How the states are linked:
Z895: θ>Z882, π>Z143, ε>Z815, κ>Z198, ζ>Z20
Z25: θ>Z226, π>Z646, ε>Z920, κ>Z984, ζ>Z412
Z477: θ>Z913, π>Z321, ε>Z773, κ>Z442, ζ>Z815
Z870: θ>Z925, π>Z927, ε>Z376, κ>Z337, ζ>Z208
Z666: θ>Z331, π>Z359, ε>Z534, κ>Z772, ζ>Z854
Z429: θ>Z549, π>Z132, ε>Z114, κ>Z131, ζ>Z782
Z648: θ>Z450, π>Z336, ε>Z246, κ>Z538, ζ>Z361
Z841: θ>Z337, π>Z509, ε>Z153, κ>Z39, ζ>Z379
Z952: θ>Z865, π>Z271, ε>Z39, κ>Z925, ζ>Z487
Z983: θ>Z695, π>Z331, ε>Z439, κ>Z900, ζ>Z168
Z840: θ>Z731, π>Z253, ε>Z487, κ>Z798, ζ>Z35
Z797: θ>Z198, π>Z158, ε>Z814, κ>Z94, ζ>Z265
Z542: θ>Z956, π>Z330, ε>Z321, κ>Z830, ζ>Z143
Z328: θ>Z359, π>Z802, ε>Z131, κ>Z295, ζ>Z46
Z653: θ>Z487, π>Z870, ε>Z865, κ>Z208, ζ>Z731
Z298: θ>Z541, π>Z815, ε>Z797, κ>Z923, ζ>Z271
Z538: θ>Z648, π>Z519, ε>Z897, κ>Z642, ζ>Z646
Z587: θ>Z854, π>Z46, ε>Z331, κ>Z849, ζ>Z524
Z646: θ>Z361, π>Z642, ε>Z450, κ>Z284, ζ>Z984
Z804: θ>Z302, π>Z920, ε>Z709, κ>Z756, ζ>Z473
Z284: θ>Z646, π>Z210, ε>Z648, κ>Z852, ζ>Z709
Z549: θ>Z240, π>Z73, ε>Z802, κ>Z429, ζ>Z534
Z475: θ>Z782, π>Z289, ε>Z549, κ>Z359, ζ>Z666
Z954: θ>Z114, π>Z826, ε>Z798, κ>Z73, ζ>Z549
Z865: θ>Z300, π>Z376, ε>Z841, κ>Z952, ζ>Z826
Z897: θ>Z246, π>Z587, ε>Z983, κ>Z524, ζ>Z450
Z815: θ>Z108, π>Z442, ε>Z158, κ>Z152, ζ>Z923
Z271: θ>Z376, π>Z923, ε>Z265, κ>Z153, ζ>Z925
Z984: θ>Z25, π>Z284, ε>Z49, κ>Z709, ζ>Z330
Z473: θ>Z563, π>Z756, ε>Z789, κ>Z321, ζ>Z477
Z773: θ>Z830, π>Z302, ε>Z412, κ>Z563, ζ>Z158
Z376: θ>Z75, π>Z298, ε>Z509, κ>Z271, ζ>Z952
Z412: θ>Z342, π>Z984, ε>Z756, κ>Z330, ζ>Z542
Z73: θ>Z954, π>Z487, ε>Z307, κ>Z132, ζ>Z429
Z114: θ>Z802, π>Z568, ε>Z840, κ>Z954, ζ>Z240
Z541: θ>Z265, π>Z108, ε>Z198, κ>Z298, ζ>Z376
Z94: θ>Z797, π>Z913, ε>Z143, κ>Z108, ζ>Z541
Z302: θ>Z789, π>Z912, ε>Z984, κ>Z804, ζ>Z563
Z925: θ>Z952, π>Z153, ε>Z75, κ>Z870, ζ>Z653
Z524: θ>Z897, π>Z849, ε>Z900, κ>Z336, ζ>Z648
Z307: θ>Z798, π>Z300, ε>Z208, κ>Z568, ζ>Z114
Z451: θ>Z143, π>Z773, ε>Z956, κ>Z158, ζ>Z797
Z519: θ>Z336, π>Z785, ε>Z587, κ>Z695, ζ>Z642
Z487: θ>Z826, π>Z925, ε>Z300, κ>Z653, ζ>Z132
Z852: θ>Z284, π>Z168, ε>Z538, κ>Z539, ζ>Z698
Z379: θ>Z253, π>Z39, ε>Z870, κ>Z300, ζ>Z307
Z913: θ>Z158, π>Z473, ε>Z830, κ>Z477, ζ>Z108
Z830: θ>Z542, π>Z789, ε>Z342, κ>Z773, ζ>Z451
Z20: θ>Z927, π>Z198, ε>Z923, κ>Z509, ζ>Z841
Z798: θ>Z840, π>Z379, ε>Z653, κ>Z307, ζ>Z802
Z568: θ>Z307, π>Z865, ε>Z253, κ>Z826, ζ>Z954
Z854: θ>Z900, π>Z772, ε>Z614, κ>Z587, ζ>Z897
Z642: θ>Z538, π>Z695, ε>Z524, κ>Z210, ζ>Z284
Z731: θ>Z132, π>Z208, ε>Z826, κ>Z840, ζ>Z289
Z539: θ>Z852, π>Z246, ε>Z642, κ>Z345, ζ>Z912
Z253: θ>Z208, π>Z841, ε>Z925, κ>Z379, ζ>Z798
Z920: θ>Z912, π>Z450, ε>Z852, κ>Z49, ζ>Z756
Z756: θ>Z804, π>Z49, ε>Z698, κ>Z226, ζ>Z321
Z342: θ>Z321, π>Z25, ε>Z804, κ>Z412, ζ>Z956
Z785: θ>Z439, π>Z534, ε>Z46, κ>Z614, ζ>Z695
Z75: θ>Z39, π>Z541, ε>Z20, κ>Z376, ζ>Z865
Z265: θ>Z509, π>Z94, ε>Z895, κ>Z541, ζ>Z75
Z131: θ>Z429, π>Z731, ε>Z954, κ>Z289, ζ>Z475
Z210: θ>Z642, π>Z983, ε>Z336, κ>Z168, ζ>Z852
Z534: θ>Z910, π>Z429, ε>Z295, κ>Z782, ζ>Z614
Z153: θ>Z271, π>Z882, ε>Z541, κ>Z927, ζ>Z870
Z289: θ>Z131, π>Z840, ε>Z73, κ>Z35, ζ>Z359
Z35: θ>Z289, π>Z798, ε>Z132, κ>Z802, ζ>Z328
Z300: θ>Z379, π>Z75, ε>Z337, κ>Z865, ζ>Z568
Z226: θ>Z756, π>Z361, ε>Z912, κ>Z25, ζ>Z342
Z826: θ>Z568, π>Z952, ε>Z379, κ>Z487, ζ>Z73
Z143: θ>Z814, π>Z830, ε>Z442, κ>Z451, ζ>Z198
Z709: θ>Z984, π>Z852, ε>Z361, κ>Z698, ζ>Z789
Z240: θ>Z295, π>Z954, ε>Z35, κ>Z549, ζ>Z910
Z439: θ>Z849, π>Z910, ε>Z772, κ>Z785, ζ>Z519
Z416: θ>Z46, π>Z240, ε>Z359, κ>Z910, ζ>Z439
Z108: θ>Z94, π>Z477, ε>Z451, κ>Z815, ζ>Z298
Z789: θ>Z330, π>Z698, ε>Z25, κ>Z302, ζ>Z773
Z912: θ>Z698, π>Z345, ε>Z284, κ>Z920, ζ>Z804
Z698: θ>Z709, π>Z539, ε>Z646, κ>Z912, ζ>Z302
Z900: θ>Z983, π>Z666, ε>Z785, κ>Z854, ζ>Z246
Z331: θ>Z614, π>Z475, ε>Z910, κ>Z666, ζ>Z900
Z46: θ>Z772, π>Z295, ε>Z475, κ>Z416, ζ>Z849
Z345: θ>Z539, π>Z897, ε>Z210, κ>Z450, ζ>Z920
Z772: θ>Z666, π>Z328, ε>Z782, κ>Z46, ζ>Z587
Z563: θ>Z773, π>Z804, ε>Z330, κ>Z473, ζ>Z913
Z336: θ>Z524, π>Z439, ε>Z854, κ>Z519, ζ>Z538
Z246: θ>Z168, π>Z854, ε>Z695, κ>Z897, ζ>Z345
Z208: θ>Z653, π>Z337, ε>Z952, κ>Z253, ζ>Z840
Z330: θ>Z412, π>Z709, ε>Z226, κ>Z789, ζ>Z830
Z442: θ>Z477, π>Z342, ε>Z563, κ>Z956, ζ>Z152
Z132: θ>Z73, π>Z653, ε>Z568, κ>Z731, ζ>Z131
Z361: θ>Z49, π>Z538, ε>Z345, κ>Z646, ζ>Z25
Z359: θ>Z475, π>Z35, ε>Z429, κ>Z328, ζ>Z772
Z849: θ>Z587, π>Z416, ε>Z666, κ>Z439, ζ>Z336
Z614: θ>Z785, π>Z782, ε>Z416, κ>Z331, ζ>Z983
Z927: θ>Z153, π>Z895, ε>Z298, κ>Z20, ζ>Z337
Z882: θ>Z923, π>Z814, ε>Z108, κ>Z895, ζ>Z927
Z802: θ>Z35, π>Z307, ε>Z731, κ>Z114, ζ>Z295
Z814: θ>Z152, π>Z542, ε>Z477, κ>Z143, ζ>Z895
Z295: θ>Z328, π>Z114, ε>Z289, κ>Z240, ζ>Z416
Z49: θ>Z920, π>Z648, ε>Z539, κ>Z361, ζ>Z226
Z695: θ>Z519, π>Z614, ε>Z849, κ>Z983, ζ>Z210
Z198: θ>Z895, π>Z451, ε>Z152, κ>Z797, ζ>Z509
Z158: θ>Z451, π>Z563, ε>Z542, κ>Z913, ζ>Z94
Z910: θ>Z416, π>Z549, ε>Z328, κ>Z534, ζ>Z785
Z509: θ>Z20, π>Z797, ε>Z882, κ>Z265, ζ>Z39
Z39: θ>Z841, π>Z265, ε>Z927, κ>Z75, ζ>Z300
Z321: θ>Z473, π>Z226, ε>Z302, κ>Z342, ζ>Z442
Z956: θ>Z442, π>Z412, ε>Z473, κ>Z542, ζ>Z814
Z782: θ>Z534, π>Z131, ε>Z240, κ>Z475, ζ>Z331
Z152: θ>Z815, π>Z956, ε>Z913, κ>Z814, ζ>Z882
Z168: θ>Z210, π>Z900, ε>Z519, κ>Z246, ζ>Z539
Z450: θ>Z345, π>Z524, ε>Z168, κ>Z648, ζ>Z49
Z923: θ>Z298, π>Z152, ε>Z94, κ>Z882, ζ>Z153
Z337: θ>Z870, π>Z20, ε>Z271, κ>Z841, ζ>Z253

The rows follow the links: the fewer symbols apart two states are, the more alike their rows tend to be.

Each row is also shifted at random along 8 hidden directions that mean nothing.

Rows with their states:
[-157,35,-213,71,-96,-198,-51,-106,10,-214,218,257,-152,-165,38,-176,126,-6,84,-37,-41,-213,-234,-16,-20,160,-100,76,-176,120,-22,165,-182,-432,-59,-322,-81,387,-199,-80,18,-187,-203,-115,135,383,12,-315,136,-65,3,106,-349,67,256,-274,-46,-250,77,-107,-17,39,-79,265,-230,-22,-84,-152,-232] -> Z840
[233,145,474,241,-102,-69,21,-196,-221,-104,368,-29,58,-329,-69,-73,-37,-168,204,2,39,-87,-346,-6,-388,99,157,348,-207,-72,-247,440,-123,-187,-180,18,5,142,65,-64,-191,-164,-377,107,467,58,153,-332,84,-215,-19,-22,-301,-239,-68,-202,352,-85,2,-304,33,170,-108,-56,-153,128,44,203,-229] -> Z240
[-195,-129,580,-81,-372,-402,-171,-108,-16,-174,190,-228,126,-209,0,160,-194,-797,-72,34,-20,-51,293,-135,60,96,9,-18,105,-12,151,-86,-236,1,-81,351,235,256,600,129,-413,127,-46,16,343,706,117,28,421,160,-172,-174,-213,177,240,-347,-21,11,-156,-94,107,-303,-64,-23,-472,192,270,117,-95] -> Z542
[435,57,-280,74,287,57,17,11,719,577,157,-243,231,180,54,223,117,-479,-263,307,-184,209,62,261,-106,-7,-544,-134,131,-14,-325,-145,-446,440,-85,478,-153,-1,353,118,-282,149,-28,119,211,-267,378,-210,-266,-198,-67,-24,683,-302,-661,449,487,-32,-88,44,157,121,167,-622,382,-111,-101,266,464] -> Z477
[-71,1,-145,-53,97,20,84,305,698,398,-236,-121,-1,188,-76,162,-76,210,-188,78,-175,-27,136,102,188,-210,-723,-265,-223,340,-141,-189,162,497,100,406,55,345,235,-451,-365,297,308,96,-195,-221,-79,183,-439,-109,19,-108,368,-34,-335,356,-719,-61,-120,418,-179,120,27,-94,461,-392,72,-35,236] -> Z473
[271,88,86,-113,-1,253,-25,-114,288,-322,-226,-153,-223,87,76,277,-83,-259,-110,-363,92,77,204,-41,459,163,-355,-186,190,-134,267,-292,-80,432,154,184,160,22,119,279,89,47,190,258,-525,319,-196,164,-117,184,-45,4,216,334,398,7,-215,92,-75,-41,193,-357,0,-108,-121,173,125,35,102] -> Z49
[596,-28,-718,4,297,321,191,-54,148,-67,-194,141,-163,-175,255,108,-32,-325,-14,83,-46,110,-137,150,208,-10,-152,-182,45,-175,-174,-117,-213,-208,214,-273,-136,370,-208,163,-39,38,3,17,-23,112,133,-113,-135,-162,-168,52,62,122,111,212,272,221,29,53,217,-104,33,-338,-50,-169,-293,-24,-123] -> Z39
[406,237,97,-186,92,268,47,8,339,-13,-65,-75,-154,119,8,107,-91,167,-248,-280,-144,-10,138,-173,160,-56,-454,-126,-60,357,204,-90,-80,540,36,581,109,-70,67,-282,-61,96,85,266,-238,228,-251,273,-78,313,89,-174,97,211,142,-66,-705,-51,-79,27,73,-21,-43,11,-3,20,255,78,130] -> Z539
[493,87,-249,-47,231,149,-24,10,74,-65,178,57,105,66,214,2,-68,94,-146,66,63,-153,-177,-125,-481,84,-240,-64,18,58,-233,158,-129,50,-269,411,-84,115,227,-84,-313,-12,-99,79,98,314,306,-38,138,278,21,-169,-347,38,-223,-276,-220,-263,-13,-33,-185,-124,-53,78,-262,84,223,257,69] -> Z143
[65,234,138,-95,163,-17,119,-4,145,27,31,-157,-33,-138,-179,-94,-106,272,-174,-71,-217,-67,-181,-195,65,-124,-232,-9,-404,10,22,110,115,260,-134,150,-32,510,-190,-360,-322,23,107,158,-141,-200,-71,-138,-331,81,266,-272,126,-216,-69,127,-301,-230,66,344,-339,241,-105,285,283,-357,230,35,-179] -> Z210
[120,-171,1012,-103,-500,-367,120,-88,-463,-442,11,-96,183,-630,-159,197,-243,-435,27,-105,45,-215,184,-437,52,-96,327,-39,-123,-117,111,185,62,-123,-178,150,182,564,646,-203,-406,87,38,-103,368,490,-32,147,230,-46,-292,-400,-472,99,343,-149,-217,127,-327,-39,-167,-211,-256,5,-351,-117,261,-2,-535] -> Z271
[-185,-257,385,-112,-178,-236,-62,49,525,-124,99,-16,167,291,-102,175,234,269,-3,-135,301,-177,202,-127,-32,255,-575,-259,201,231,37,54,85,227,-361,274,-22,116,547,130,26,-54,227,-112,-114,168,3,-13,-275,-88,-91,83,151,24,-257,145,-373,-277,-136,-74,-282,-61,31,22,184,67,-7,-77,306] -> Z94
[490,96,-966,8,312,308,136,73,38,351,-119,283,-147,-39,254,-84,17,-151,-145,246,-319,128,-53,194,45,-228,41,-61,-9,197,-134,-174,-341,-232,326,-121,-179,-146,-363,-194,106,90,-152,-59,192,10,68,88,180,5,-93,41,4,117,1,58,80,200,41,43,356,96,79,-295,-76,-157,-237,-48,5] -> Z300
[-507,-189,85,-112,-239,-307,-219,-16,299,-152,198,-47,-168,144,178,-26,-115,-316,82,-10,135,-90,54,-33,-61,224,-402,-2,131,372,43,99,-131,-311,23,227,269,235,282,130,-261,36,-138,16,349,852,59,-68,329,137,-94,99,-421,322,186,-446,-360,-57,103,-151,150,-189,56,226,-595,254,5,59,90] -> Z773
[537,26,-43,-178,-60,230,237,173,-412,254,-363,157,100,-277,22,173,-152,-177,-239,84,-394,14,548,-143,245,-553,452,-184,-39,302,253,-379,-75,240,280,347,7,-410,197,-591,33,332,141,-105,131,51,-285,769,400,240,-230,-334,-74,293,281,22,-585,405,-364,112,239,-109,-129,-353,-60,-110,184,-126,-176] -> Z841
[270,-30,-369,-127,325,293,146,56,-156,260,73,124,31,81,215,18,102,339,-143,44,-12,-120,-87,-112,-411,-236,-28,15,-123,169,-187,175,18,-37,-253,208,-188,-107,61,-313,-126,40,-6,-26,239,-140,126,60,48,47,-7,-168,-165,-118,-233,2,-62,-178,82,11,-186,102,-54,56,61,-7,-8,142,21] -> Z797
[-358,-153,290,6,-329,-416,20,9,-301,213,136,25,80,-305,-94,-64,21,-365,-7,199,-203,-5,86,-74,-4,-215,414,145,-80,120,-3,131,-158,-423,42,-146,10,72,152,-203,-95,64,-177,-239,641,39,37,-35,303,-229,-190,-119,-151,-112,21,23,300,161,-60,-45,112,167,-30,-95,-138,-188,-156,-60,-238] -> Z865
[939,357,-505,157,243,238,104,143,156,163,-25,224,169,-115,-5,-63,-30,210,-249,202,-293,-41,-207,31,-226,-75,-111,-161,-120,34,-303,-67,-262,264,20,231,-232,1,-62,-419,-60,4,-117,25,-148,-180,194,95,-72,165,20,-171,-34,-54,-324,52,-295,-91,-236,142,-65,99,-71,-244,153,-333,199,50,38] -> Z826
[25,26,238,176,-90,-61,-149,78,2,-18,-27,-63,245,238,-178,-117,-43,138,234,162,167,240,41,199,-100,234,251,39,367,-85,1,-73,121,135,131,8,102,-638,-110,385,351,-102,-71,-10,-158,-264,34,112,-11,77,96,264,197,-21,-302,5,141,231,-63,-149,153,22,170,-224,76,243,-2,22,310] -> Z331
[1019,398,171,289,91,329,-89,63,-187,240,330,170,336,191,11,-125,20,470,-42,133,19,22,-246,14,-962,95,264,246,237,252,-395,338,-262,326,-149,693,-77,-1141,211,-224,233,-162,-512,136,277,-225,257,262,313,292,35,-42,-335,-116,-659,-339,-56,-9,-207,-491,163,161,26,-372,-136,363,282,447,391] -> Z429
[-181,5,448,10,-151,-77,-37,-130,-145,-408,-57,-261,-172,-225,17,136,-235,-267,38,-241,198,-56,-209,-164,87,105,-29,96,-120,-430,-60,171,164,-64,-25,-98,215,579,181,170,-339,4,35,187,-130,191,64,-189,-100,-52,-37,-159,-236,32,262,-72,173,19,54,75,-148,-227,-108,216,-235,-64,139,171,-290] -> Z984
[605,290,-293,199,191,240,53,1,-4,11,77,208,89,-54,-16,-66,112,310,-58,17,-82,-111,-252,68,-248,34,-16,21,-126,-70,-217,61,-121,173,-106,9,-236,-99,-135,-219,106,-141,-115,32,-201,-244,87,-63,-97,32,73,-14,-39,-133,-181,-16,-42,-206,-112,-43,-110,91,-80,-82,192,-71,116,19,16] -> Z114
[98,-4,405,-5,-479,-364,-158,-72,318,-385,67,151,87,-126,-181,114,120,-358,-22,-141,-44,-142,407,-71,412,292,-251,-249,195,242,379,-301,-333,184,22,135,75,59,349,61,188,-78,21,-119,-172,697,-220,139,212,148,-163,95,-28,374,415,-227,-537,-79,-368,-198,169,-254,-67,-114,-217,141,170,-302,22] -> Z798
[-331,37,-267,-219,211,417,228,36,-811,101,-483,-59,-328,-252,136,113,-186,37,-184,-235,-248,-30,179,-123,419,-658,590,111,-439,-318,294,-282,387,34,227,-320,27,64,-351,-444,-84,288,333,81,-282,-390,-388,351,101,89,50,-340,-43,53,656,70,-38,152,143,414,-90,-129,-198,348,110,-184,121,-111,-484] -> Z698
[99,84,411,97,-144,-154,-70,88,8,-171,-136,-110,284,-4,-293,-73,-170,76,137,103,37,129,124,44,102,150,198,-93,145,-140,126,-168,194,310,93,75,111,-184,-46,156,113,-14,106,19,-325,-165,-65,175,-105,177,140,48,171,7,-110,8,-227,162,-178,96,-59,-26,33,-77,150,9,219,-74,88] -> Z439
[-208,-25,60,59,-201,-86,-79,-149,-285,-342,28,212,-67,-125,-42,-25,186,-85,150,-172,67,-134,125,24,231,146,243,47,13,-118,287,-141,-40,-169,-11,-399,-71,-72,-130,136,346,-171,-5,-149,-208,199,-203,-48,184,-7,-36,176,-124,137,499,-223,71,-124,-45,-200,53,-172,-90,162,-110,241,-5,-275,-165] -> Z802
[-471,-162,-228,119,12,67,-271,136,294,-134,-209,-63,-75,664,75,31,129,444,141,-122,546,167,-155,229,-48,406,-199,-79,543,-374,-167,-45,320,28,95,-299,90,-457,-21,721,459,-133,153,0,-656,-387,138,-29,-340,-58,39,400,234,66,-334,208,324,72,158,-1,-56,-213,269,45,111,161,-235,49,531] -> Z756

Start here and follow the symbols in turn, left to right. Where do you end up?
Answer with the state's name.
[280,-79,302,63,-270,-151,-79,74,-408,-132,0,85,276,-76,-29,13,-69,-72,9,124,126,46,68,-142,-281,70,530,-21,371,-163,-82,75,-71,-139,8,62,46,-444,336,162,163,-43,-142,-180,161,56,185,259,327,124,-191,-87,-312,105,-142,-121,164,273,-233,-171,73,-173,7,-226,-310,73,69,92,14]
κ κ π ζ π θ -> Z265
[-282,-143,-14,-57,-224,-279,95,36,18,326,-70,61,5,-267,-114,70,105,-473,-94,152,-389,58,379,72,461,-314,150,-65,-118,218,194,-264,-240,-129,218,-160,-43,111,40,-269,20,179,44,-214,327,-3,-187,86,132,-263,-192,-24,284,0,200,250,77,196,-141,102,235,151,-18,-257,152,-266,-212,-276,-145]
θ ε ζ ζ ζ π κ -> Z798
[282,299,573,-46,-34,8,-22,-71,-391,-342,127,-154,47,-195,-104,-93,-259,324,-158,-215,42,-168,-301,-442,-380,15,208,138,-218,-233,-47,357,165,181,-300,315,108,200,124,-246,-317,-78,-75,188,-100,60,72,13,56,370,196,-438,-453,-79,3,-304,-252,-211,-27,102,-397,-41,-209,430,-223,-89,522,288,-270]
ε ζ π ε ε ζ θ ζ ε -> Z168
[100,-183,-229,-50,65,181,80,101,-199,140,-177,144,53,147,110,76,129,220,7,42,135,75,110,14,-78,-117,240,-79,261,-28,-56,-36,91,-116,30,-120,-102,-436,54,98,309,27,93,-167,8,-285,22,222,15,-101,-154,60,55,34,-148,220,197,206,-33,-67,52,-31,73,-212,80,19,-230,-40,119]
ζ θ ζ ε π θ -> Z75
[-649,-58,-100,16,160,144,59,61,-537,173,-210,-152,-192,34,39,-31,-20,344,-15,-94,84,23,-247,-23,-47,-314,455,245,-241,-500,-148,135,482,-163,-1,-488,-19,23,-256,-56,-4,48,152,9,-176,-795,-3,-82,-228,-230,112,-124,58,-323,-43,284,551,21,277,309,-293,94,-24,342,282,-241,-126,74,-185]
π ε κ π ζ ε ζ κ -> Z642
[-959,-251,395,185,-272,-447,-181,62,102,-54,124,-52,53,284,-245,-265,120,394,491,87,356,80,-177,189,-81,313,55,192,141,30,-39,269,401,-372,-2,-467,117,-119,-237,404,303,-228,-53,-162,45,-313,-15,-288,-259,-325,142,450,98,-201,-281,82,246,10,222,-99,-104,260,199,229,182,99,-339,-152,163]
θ κ ε ζ π ε θ ζ θ -> Z46
[-136,24,247,-50,-93,-183,78,23,242,122,-222,-217,146,-126,-332,59,-65,-356,-7,96,-282,214,446,151,683,-121,-12,-182,-71,-17,387,-493,42,426,245,-7,54,125,-146,9,18,166,301,25,-257,-217,-293,129,-225,-47,96,25,703,-42,142,360,-119,199,-156,275,115,91,34,-214,462,-175,51,-273,2]
π ε κ θ π θ θ π -> Z73
[-319,-5,337,-107,-176,-305,-79,-222,21,-84,146,-228,-27,-185,-136,-59,-76,-669,23,17,-183,161,242,-17,413,59,113,58,8,-15,395,-172,-235,-53,101,-33,137,166,-141,263,-66,1,-48,38,197,353,-123,-167,188,80,84,9,229,49,363,-95,265,89,76,-37,274,19,23,4,-163,117,26,-81,-124]
π ζ ε θ ζ θ ζ π κ -> Z524
[-334,-13,828,49,-270,-263,208,68,-319,268,-116,-222,190,-479,-416,39,-167,-114,115,96,-315,-4,264,-26,273,-474,396,143,-506,79,165,-52,333,241,76,22,94,230,45,-578,-272,233,178,-21,253,-467,-337,164,-149,-308,25,-213,263,-313,79,275,-193,156,-183,245,-122,330,-158,-59,488,-289,139,-176,-377]
κ κ κ π π π ζ ζ -> Z289
[-312,-134,-1180,-162,508,364,73,109,-165,-111,-311,289,-223,242,318,-93,105,528,-28,-43,120,-174,-108,72,116,-99,-73,-194,-163,-229,56,-240,371,-266,-47,-583,-254,306,-534,25,93,-11,386,-143,-601,-142,-25,-42,-136,139,172,91,-115,116,241,-10,-188,-315,309,400,-404,-210,-36,552,132,-95,-100,-271,-105]
ε ζ θ θ θ π π π κ -> Z25
[555,217,356,-6,-273,-18,-9,34,-199,-120,-42,188,225,-240,-178,100,-9,-70,-209,-87,-269,-156,419,-169,135,-94,223,-142,-3,192,316,-320,-221,459,-8,399,-33,-358,304,-417,146,55,38,-69,-190,254,-243,491,360,344,-87,-210,-114,234,284,-264,-666,-32,-480,-80,61,-183,-196,-156,-68,85,450,-163,-62]
ζ ζ ζ π ζ ζ π κ ζ -> Z439
[-505,-89,-222,-2,18,60,-142,107,-436,64,-108,-29,-118,196,190,-72,-133,133,33,34,155,44,-108,26,-227,-84,388,174,102,-196,-106,45,240,-289,107,-182,133,-326,-84,129,26,57,-34,-36,-14,-118,98,117,266,125,16,17,-325,68,22,-194,193,118,206,67,-13,-154,60,261,-278,121,-20,128,13]
ε θ ζ ε ε θ -> Z25
[-441,101,542,-183,-222,-326,-14,100,-320,264,258,-28,-2,-125,-173,-345,-248,266,-17,100,-354,-107,79,-303,-256,-345,254,264,-384,764,218,305,100,-159,-10,477,243,-128,-104,-744,-301,120,-218,-9,691,303,-240,249,465,331,200,-272,-480,8,68,-476,-806,-36,85,44,-29,378,-96,459,-287,-30,296,37,-216]
ε π ε ε π π θ ζ -> Z132
[825,348,-146,225,310,328,135,-30,-172,67,44,-57,119,-251,28,-140,-319,-56,100,226,-144,136,-400,137,-382,-48,209,193,-189,-144,-350,180,-51,61,107,164,-22,4,-302,-116,-265,0,-278,242,183,-185,222,-72,-7,84,114,-93,-163,-172,-266,-101,136,179,7,-13,117,160,-24,-248,-37,-27,154,297,-134]
κ θ κ θ θ ζ ζ ζ -> Z450
[-187,111,239,-98,39,50,-41,-187,-230,187,376,-161,-256,4,166,-127,-78,-83,-68,-102,-69,30,-266,-191,-407,-124,98,437,-141,251,-91,504,-195,-275,-94,275,136,-168,-23,-132,-214,-28,-411,197,689,207,80,-184,311,51,51,-168,-350,-105,13,-296,305,-26,309,-264,193,221,-15,194,-422,173,-4,391,-62]
ε ζ ε θ π κ ζ -> Z450
